Below is a small trained network, with its code and all its weights. Each question gives an input and a class and asks what happens when units are switched off, that is, made to give their printed mean instead of their output.

import numpy as np


def w(rows, s, z=0):
    codes = np.array(rows[::2]) - 128.0
    scale = np.full(codes.shape[1], s)
    scale[-1] = z or s
    return codes * scale


def f(y):
    return y / 2 * (1 + np.tanh(0.7978845608 * (y + 0.044715 * y**3)))


def log_softmax(a):
    a = a - a.max(-1, keepdims=True)
    return a - np.log(np.exp(a).sum(-1, keepdims=True))


def net(x, mask):
    res = np.array(x, float).reshape(1, 6) / 4 @ E
    y = f(res @ A[0][:, :-1].T + A[0][:, -1])
    res = res + np.where(mask, y, B[0][:, -1]) @ B[0][:, :-1]
    return log_softmax(res[-1] @ U[:, :-1].T + U[:, -1])


A, B = {}, {}
E = w([
[148,70,78,222],'x0',
[127,128,129,128],'x1',
[129,129,126,127],'x2',
[3,144,80,139],'x3',
[143,253,161,213],'x4',
[126,127,131,129],'x5',
],0.014)
A[0] = w([
[130,143,120,104,53],'neuron 0',
[160,113,74,228,115],'neuron 1',
[116,81,131,102,2],'neuron 2',
[241,172,154,145,133],'neuron 3',
[6,218,61,169,130],'neuron 4',
[227,154,182,150,86],'neuron 5',
[81,147,123,149,17],'neuron 6',
[130,225,179,219,81],'neuron 7',
[142,129,83,224,106],'neuron 8',
[126,66,108,177,93],'neuron 9',
[159,143,59,193,79],'neuron 10',
[39,185,62,160,123],'neuron 11',
[100,253,198,59,79],'neuron 12',
[139,215,140,195,88],'neuron 13',
[117,157,167,102,10],'neuron 14',
],0.013,0.0053)
B[0] = w([
[99,144,123,120,126],'neuron 0',
[136,179,170,100,206],'neuron 1',
[89,121,83,104,151],'neuron 2',
[176,74,150,190,221],'neuron 3',
[189,78,172,172,255],'neuron 4',
[203,94,186,177,210],'neuron 5',
[152,99,150,129,149],'neuron 6',
[85,96,29,86,245],'neuron 7',
[100,196,170,73,195],'neuron 8',
[102,176,132,76,179],'neuron 9',
[83,171,165,91,176],'neuron 10',
[190,82,187,186,222],'neuron 11',
[100,198,168,99,233],'neuron 12',
[52,95,11,88,220],'neuron 13',
[116,140,158,78,143],'neuron 14',
],0.012,0.017)
U = w([
[155,46,157,207,129],'0',
[92,56,6,71,246],'1',
[107,245,178,82,2],'2',
],0.017,0.0034)

Each question gives the input, the list of numbers given to net, and the class t.
The units are the neurons (one row each of A and B). Each row of codes is followed by its name. A weight is (code - 128) times the scale printed after its matrix; where a second scale follows, it is the last column's (A, B and U).
mask holds one flag per neuron, in row order. A switched-off neuron (its flag False) gives its mean, the last column of its row in B, instead of its output. The means were averaged over made-up inputs and are rounded, as every weight is.
A unit's drop is (log p(t) with every unit on - log p(t) with that unit switched off) / (log p(t) with every unit on - log p(t) with every unit switched off).
The circuit of an input: a set's keep is (log p(t) with only the set's units on - log p(t) with every unit switched off) / (log p(t) with every unit on - log p(t) with every unit switched off). Starting from the 12 units with the biggest drops (on a tie, the unit counted first), units are removed one at a time, each time the one whose removal leaves the highest keep (on an exact tie, the one counted first), for as long as the keep stays at least 0.8.
circuit, biggest first: the units of the circuit, biggest drop first
top k neurons: the k neurons with the biggest drops, biggest first
drop when u is switched off: that unit's drop, to one decimal
input [0,-8,6,7,6,7], class 0: circuit, biggest first -> (neuron 4)
input [-5,-4,1,1,-4,6], class 2: top 3 neurons -> (neuron 7; neuron 13; neuron 3)
input [5,4,-7,-1,4,4], class 2: top 3 neurons -> (neuron 8; neuron 1; neuron 10)
input [-1,-3,1,3,-3,-7], class 0: top 2 neurons -> (neuron 7; neuron 13)
input [-3,7,4,-4,8,-4], class 1: top 2 neurons -> (neuron 7; neuron 13)
input [2,-1,3,-3,6,8], class 1: top 2 neurons -> (neuron 7; neuron 13)
input [-6,8,6,7,2,-6], class 0: top 2 neurons -> (neuron 4; neuron 11)
input [-8,4,3,1,-7,1], class 2: top 3 neurons -> (neuron 7; neuron 13; neuron 12)
input [-1,-5,-5,2,3,-6], class 1: top 2 neurons -> (neuron 5; neuron 3)
input [-2,4,0,-3,-4,-5], class 1: top 4 neurons -> (neuron 4; neuron 11; neuron 5; neuron 3)
input [-5,3,2,-6,4,-8], class 0: top 2 neurons -> (neuron 3; neuron 5)
input [-4,7,6,-8,6,-4], class 0: top 2 neurons -> (neuron 5; neuron 3)
input [6,1,-8,-4,-5,8], class 2: drop when neuron 13 is switched off -> 0.3
input [-3,-7,-7,3,5,2], class 1: circuit, biggest first -> (neuron 7)
input [0,7,-8,5,2,-7], class 0: drop when neuron 14 is switched off -> 0.0
input [0,-7,6,5,8,-7], class 1: drop when neuron 7 is switched off -> 1.1
